Below is a small trained network, with its code and all its weights. Each question gives an input and a target symbol and asks what happens when units are switched off, that is, made to give their printed mean instead of their output.

import numpy as np


def w(rows, s, z=0):
    codes = np.array(rows[::2]) - 128.0
    scale = np.full(codes.shape[1], s)
    scale[-1] = z or s
    return codes * scale


def f(y):
    return y / 2 * (1 + np.tanh(0.7978845608 * (y + 0.044715 * y**3)))


def softmax(a):
    e = np.exp(a - a.max(-1, keepdims=True))
    return e / e.sum(-1, keepdims=True)


def log_softmax(a):
    a = a - a.max(-1, keepdims=True)
    return a - np.log(np.exp(a).sum(-1, keepdims=True))


def net(x, mask):
    ids = ['αβγδζηθλξπστφψω'.index(c) for c in x.split()]
    T = len(ids)
    res = E[ids] + P[:T]
    u = 0
    for l in range(3):
        q, k, v = (res @ M[l].T for M in (Q, K, V))
        z = softmax(np.where(np.tri(T) > 0, q @ k.T / 2**0.5, -1e9)) @ v
        res = res + np.where(mask[u], z, O[l][:, -1]) @ O[l][:, :-1]
        u += 1
        y = f(res @ A[l][:, :-1].T + A[l][:, -1])
        res = res + np.where(mask[u : u + 8], y, B[l][:, -1]) @ B[l][:, :-1]
        u += 8
    return log_softmax(res[-1] @ U[:, :-1].T + U[:, -1])


Q, K, V, O, A, B = {}, {}, {}, {}, {}, {}
E = w([
[120,95,36],'α',
[190,115,164],'β',
[84,95,169],'γ',
[83,118,164],'δ',
[125,97,90],'ζ',
[112,105,96],'η',
[206,142,125],'θ',
[134,105,158],'λ',
[104,110,94],'ξ',
[155,106,253],'π',
[80,62,36],'σ',
[195,207,105],'τ',
[96,112,158],'φ',
[143,218,10],'ψ',
[127,152,89],'ω',
],0.024)
P = w([
[231,41,1],'0',
[132,123,150],'1',
[132,132,151],'2',
[116,142,176],'3',
[112,125,145],'4',
[109,135,162],'5',
[120,135,131],'6',
[109,137,152],'7',
[106,139,146],'8',
[108,135,139],'9',
[112,141,122],'10',
[100,153,131],'11',
[133,138,121],'12',
[138,115,110],'13',
],0.0051)
Q[0] = w([
[149,253,77],'0.h1',
[117,58,180],'0.h1',
],0.0068)
K[0] = w([
[37,172,139],'0.h1',
[102,254,238],'0.h1',
],0.0081)
V[0] = w([
[158,175,136],'0.h1',
[110,1,138],'0.h1',
],0.0089)
O[0] = w([
[68,94,3,90],'0.h1',
[90,161,105,254],'0.h1',
],0.0064,0.00063)
A[0] = w([
[171,108,187,58],'0.n1',
[57,114,136,155],'0.n2',
[156,139,11,250],'0.n3',
[105,104,150,216],'0.n4',
[134,114,137,101],'0.n5',
[156,192,137,78],'0.n6',
[136,73,146,89],'0.n7',
[109,142,237,130],'0.n8',
],0.012,0.0024)
B[0] = w([
[115,66,113,151],'0.n1',
[224,23,102,150],'0.n2',
[85,172,182,254],'0.n3',
[187,131,12,150],'0.n4',
[154,49,100,126],'0.n5',
[44,144,219,148],'0.n6',
[1,154,110,139],'0.n7',
[131,144,73,180],'0.n8',
],0.0063,0.0097)
Q[1] = w([
[251,163,83],'1.h1',
[122,157,154],'1.h1',
],0.011)
K[1] = w([
[254,101,150],'1.h1',
[135,143,29],'1.h1',
],0.0042)
V[1] = w([
[144,183,159],'1.h1',
[3,205,194],'1.h1',
],0.0052)
O[1] = w([
[93,68,254,151],'1.h1',
[125,32,185,250],'1.h1',
],0.0068,0.0019)
A[1] = w([
[64,92,182,249],'1.n1',
[215,82,254,3],'1.n2',
[134,211,53,140],'1.n3',
[148,71,153,101],'1.n4',
[7,69,231,45],'1.n5',
[154,72,142,149],'1.n6',
[54,82,238,81],'1.n7',
[193,142,143,113],'1.n8',
],0.0087,0.0045)
B[1] = w([
[255,179,26,253],'1.n1',
[107,149,88,144],'1.n2',
[60,135,182,197],'1.n3',
[116,156,103,141],'1.n4',
[81,71,119,144],'1.n5',
[153,97,72,165],'1.n6',
[125,165,103,143],'1.n7',
[196,162,188,122],'1.n8',
],0.0079,0.0042)
Q[2] = w([
[41,26,127],'2.h1',
[166,10,252],'2.h1',
],0.0027)
K[2] = w([
[227,177,76],'2.h1',
[254,96,162],'2.h1',
],0.0054)
V[2] = w([
[250,138,116],'2.h1',
[143,194,195],'2.h1',
],0.011)
O[2] = w([
[195,80,244,82],'2.h1',
[172,254,104,253],'2.h1',
],0.012,0.00026)
A[2] = w([
[127,2,79,33],'2.n1',
[51,235,181,48],'2.n2',
[95,118,148,254],'2.n3',
[220,146,46,194],'2.n4',
[238,129,6,166],'2.n5',
[68,43,202,74],'2.n6',
[249,101,214,63],'2.n7',
[143,64,55,71],'2.n8',
],0.0092,0.0053)
B[2] = w([
[85,102,138,214],'2.n1',
[131,58,173,254],'2.n2',
[252,143,54,180],'2.n3',
[111,143,179,227],'2.n4',
[107,152,180,242],'2.n5',
[86,71,146,138],'2.n6',
[144,122,47,185],'2.n7',
[100,170,142,188],'2.n8',
],0.011,0.0075)
U = w([
[79,190,29,141],'α',
[198,104,139,73],'β',
[80,43,203,74],'γ',
[109,80,163,130],'δ',
[100,132,92,46],'ζ',
[93,125,75,66],'η',
[185,191,106,109],'θ',
[152,82,150,172],'λ',
[97,124,81,89],'ξ',
[156,55,101,106],'π',
[36,80,82,90],'σ',
[160,154,252,76],'τ',
[121,62,144,105],'φ',
[33,217,191,136],'ψ',
[110,181,152,255],'ω',
],0.011,0.0095)

Each question gives the input, a string of symbols that net reads in full, and the target symbol t.
The units are the heads (2 rows each of Q, K, V and O) and the neurons (one row each of A and B). Each row of codes is followed by its name. A weight is (code - 128) times the scale printed after its matrix; where a second scale follows, it is the last column's (O, A, B and U).
mask holds one flag per unit, layer by layer, with each layer's heads first. A switched-off unit (its flag False) gives its mean, the last column of its rows in O or B, instead of its output. The means were averaged over made-up inputs and are rounded, as every weight is.
A unit's drop is (log p(t) with every unit on - log p(t) with that unit switched off) / (log p(t) with every unit on - log p(t) with every unit switched off).
The circuit of an input: a set's keep is (log p(t) with only the set's units on - log p(t) with every unit switched off) / (log p(t) with every unit on - log p(t) with every unit switched off). Starting from the 12 units with the biggest drops (on a tie, the unit counted first), units are removed one at a time, each time the one whose removal leaves the highest keep (on an exact tie, the one counted first), for as long as the keep stays at least 0.8.
circuit, biggest first: the units of the circuit, biggest drop first
k most important neurons: the k neurons with the biggest drops, biggest first
top k neurons in layer l: the k neurons of layer l with the biggest drops, biggest first
input α σ α, target α: circuit, biggest first => 1.h1
input λ ψ ψ η, target ψ: 4 most important neurons => 1.n1, 2.n5, 1.n3, 2.n4
input ω γ π ω ζ β ω τ π γ ψ γ ψ, target ψ: circuit, biggest first => 0.n3, 1.n3
input ω ξ τ δ γ ω τ θ, target θ: circuit, biggest first => 2.n7, 2.n2, 1.n8
input π γ π, target π: circuit, biggest first => 2.h1, 2.n7, 0.n1, 0.n3
input η π λ θ, target θ: circuit, biggest first => 2.n7, 2.h1
input ψ β ξ ω θ ψ η, target ψ: 3 most important neurons => 1.n1, 2.n5, 1.n3
input ω σ λ ψ ψ φ, target ψ: 3 most important neurons => 1.n1, 2.n5, 2.n8
input α τ ψ ω, target ψ: top 2 neurons in layer 2 => 2.n5, 2.n4
input η σ φ ψ η ξ θ ψ ψ ξ, target ψ: 2 most important neurons => 1.n1, 2.n5
input θ β ψ ψ λ, target ψ: 4 most important neurons => 1.n1, 1.n3, 2.n5, 2.n4
input φ ω η ψ ψ π, target ψ: 2 most important neurons => 1.n1, 2.n5
input ψ δ λ ξ ψ ψ π, target ψ: top 4 neurons in layer 1 => 1.n1, 1.n7, 1.n2, 1.n3
input π σ γ σ α η, target σ: circuit, biggest first => 2.h1
input τ η η α η ω γ ψ θ ψ τ, target ψ: 3 most important neurons => 1.n3, 2.n3, 0.n2
input θ δ η ψ ω, target ψ: top 2 neurons in layer 1 => 1.n3, 1.n5
input ω ω ω ω σ ω ψ ω α δ π θ ψ σ, target ψ: top 2 neurons in layer 1 => 1.n1, 1.n7
input η α ω ζ τ, target τ: 2 most important neurons => 2.n2, 0.n6
input β τ θ ω, target τ: 2 most important neurons => 1.n1, 2.n2
input θ τ ω ω, target τ: circuit, biggest first => 2.h1
input θ π π σ ζ δ σ ψ α, target α: 2 most important neurons => 2.n2, 1.n3
input γ ω ω η ψ ξ, target ψ: top 3 neurons in layer 1 => 1.n1, 1.n3, 1.n6
input δ δ π ψ σ τ π τ, target τ: 2 most important neurons => 2.n2, 1.n1
input ξ β σ γ φ ψ, target ψ: 2 most important neurons => 2.n2, 1.n3
